Each row has two labels, one from each of two sets.
[-27 -11   5  -9  10   4   6  -4   5 -12   0  -2   9   7   2  12  -3 -23
   4 -15  -7 -24   8   9  -3 -40  -1   1  -7  -1  -3  23  -3 -16  10  -9
  32  10  -9  -3   9 -12  -8  -8   6  -5   1  -1   9 -10 -10   7   7  -7
   8  18  -6  11 -28  -7  -3  -9 -21   4  17  18  25  -3  -5   3] : vutes + nute
[ 12 -13  -7  -3  11  -6  -9 -16  -7   0 -10   6  11   3   8   3  -4  11
  -9   0  -5   0 -17  -9   1   7   5  -7   0 -12 -18  -6  19  -9  26  28
 -11  10  24   9   4  -6   0  21   8  -1   7   3  16  13 -13  17  -2  -8
   7  -3  18  -7 -14  -9   7  -3  12 -15 -23  17   7  17  -5 -20] : vutes + dem
[-17  -5   9  -3  -5   6  12  -1   3  -6  -2  -4   4   4   6  -4   0 -22
   6 -11 -16 -17   5  12   3 -40  -7   6  -3   8 -10  20  -7 -10   6 -11
  47 -14 -18   0   6 -11 -12 -18   2 -17   9 -10   4  -7   3   5   8   2
   3   1  -9   0 -21  -7  -6 -12 -12   4  23   5  25  -4  -7   5] : sove + nute
[ 16  -2  -9   3   2  -4  -3  -6  -8   3  -4   6  -1   3  -7  -1  -6   6
  -1  -6   3  14 -11  -9   3   6   2  -8  -3  -1  -5  -9   9   1   5   8
 -14   5   9   4  -3   3  -1  13   6  -3  -1   5   1   6   1   1  -5   0
  -5  -9   5  -7   3   2   3   3  11  -5 -16  -2  -1   9   1  -8] : sove + dem
[-25  -7   3  -9   1   3   2  12   7  -6  -1  -6   5   7   0  19  -3 -19
   0  -7  -3 -17  11  12  -5 -29   3  -4  -4  -7   3  12  -2 -10  10 -10
  16   8 -10  -5   9 -11  -9   2   3  -2   3   3   1  -7 -13   0   3  -3
   4   7  -3   6 -16  -9  -2  -5 -23  10  11  16   5  -3  -5  -2] : vutes + Sonaz
[ -8 -11   1  -5   4  -3   1  -4  -3  -7  -2  -3  11   7   6  14  -5 -13
   2 -16 -11 -15   7   7  -4 -36   2  -8 -12  -8 -10  13   4 -12  16   1
  21  11  -3   2  11  -9 -16  -2   8  -4   5   0   3   1 -10   5  -2  -5
   0   1  -2   1 -25  -7   0  -4 -12   1   0  10   9   4 -11 -10] : Zav + nute
[ 25  -8   6   3   7 -11   1  -7 -13   3  -8   3  19  11  11   0  -8   8
   0 -10  -8   0 -10   1  -1  -8   2 -10  -7 -13  -9  -4  13  -8  14  18
   6   8  15  13   4  -6  -8  13  12   0   8  18   7  14   0   9  -5  -1
   0 -15  13 -15 -19 -14   3   5  15  -5 -14   0   4  21  -8 -23] : sove + dem
[-21 -14  10 -11  -2   6   7 -10   4  -9  -3  -3  12   9  10  14  -8 -16
  -4 -12 -14 -27   9  13  -5 -49  -7   5  -9   8 -13  14   2 -24   7  -3
  29  11  -3   2  16 -13 -19 -11   9  -6  10  -5   9  -2 -11  11   3  -3
   9   6  -6   1 -37 -13  -6 -13 -15  -2   8  22  24   4  -1 -11] : sove + Sonaz
[-23  -8  12 -12   0   2  13  -4   6  -7  -3  -7  12   9   6  20  -4 -23
   6  -3 -11 -26  21  21  -2 -54 -12   1  -9 -14  -7  16  -5 -13  10 -11
  47   6 -10   5   8  -9  -9 -22  14  -4  -3  -6  17  -5  -2   9   7  -5
  11  15 -12  12 -43 -12  -9 -12 -21   5  27  22  19   2 -11 -17] : sove + Sonaz
[ 18  -3   0  -1  -6  20   7 -22 -12  -7   1  13  -2  -1   9 -16 -12  16
   3   6 -22   0 -24 -11   4  -1 -16  12   6  -8 -24 -12  18  -5   5  25
   8 -11   9  11 -11   1   4   9  17   0 -11 -17  17  12   8  14   7  -1
   7  -5  15  -1 -22   2  -2  -3  20 -23  -5 -11  16  15  -6 -14] : dovok + dem
[-16  -1   5 -14 -16  23  18   0   4  -9   0   3   1  -4   2  -4  -6  -8
   3   8 -16 -16  -4  11   5 -25 -12  12   5  -8 -11   5   3 -15 -10   8
  30  -9 -11   2  -5  -1   5 -11  19   0 -16 -11  21   0   6   4   8  -7
 -74   2  -2  19 -26  -7  -7 -12  -6  -9  18   0  21  -8  -5 -13] : dovok + Sonaz
[-19  -7  10  -5   1  -6  11   2   2  -6   1  -5  -1   6   3  16  -1 -19
   3 -14 -12 -17   9  12  -4 -34  -2  -8  -6  -8   5  12  -1 -10  12  -5
  17  13 -10  -2 -10  -9 -11  -4   7  -5   2  -1   1  -1  -5   2   4  -2
   2   8  -5   7 -19  -3  -3  -9 -17  -8  10  16  10  -4  -4  -4] : vutes + Sonaz
[-22  -9  -2 -13  -2  12   7  -9   5 -11   0  -3   1   1  -2   7  -2 -12
   5   3 -15 -18   2   6   0 -11  -1   9   0 -12  -7   9   2  -7  -5  -2
  14   1 -10  -8   2 -11   1  -5   7   5  -6  -3  11 -11  -6   7   4  -7
   5  17 -10  15 -19  -2  -5  -9 -10  -4  15  10  16  -7  -3   3] : riz + Sonaz
[-25  -3   0  -8  -2   4   3  -5   3  -9   2   0   8   5  -6   9   2 -16
   2 -11  -5 -17   2   8  -3 -28   4   2  -5   3  -5  10  -3 -10   5   0
  23   5  -6  12   8 -10  -4  -2   1   2   3  -2   6  -9 -11   3   7   2
   4   8 -10   4 -18  -1  -3   1 -16  -2  14  10  13  -2  -8   8] : sove + nute
[ 17  -8   2  -3   8   2   1 -19 -15  -2  -9   9   0   3  10  -4 -15   3
   2   2 -16  -4 -13  -3   4  -7  -2   4  -9  -9 -20   4  16 -12  16  20
  13   4  10  12   5  -5 -10  10  18  -1   9 -13  15  10  -1  13  -1  -4
   3  -7  10  -5 -27 -10   0   1  13 -11  -5   2  15  11  -7 -19] : sove + dem
[-10  -8  13  -3  11  -5   8   0  -2  -4  -1  -2  10  10   4  12 -18 -17
   4 -14  -7 -20   9  12   1 -40  -5  -6 -10 -56   0  11   4 -21  14  -6
  38  14  -7   4  14  -6 -16 -14  10 -11   7  -6   4  -1  -6   6   7  -1
  -1  -4  -5   3 -26  -9  -5  -9 -14   5  15  13  12   0  -6 -14] : Zav + nute
[-16  -5  17  -1   2   3   1   4   6   1   1   2   6  16   4  15   3 -15
  -2   1  -3 -18  18  13  -1 -25  -9  -2  -5  -1   0  15  -9  -6   0 -18
  30   1 -13   5   2  -3  -4 -22   2  -2   1   1   2  -9   0   0   5   3
   2  17 -13  12 -20  -4  -8  -7 -14   9  10  12   7  -2  -4  -3] : sove + nute
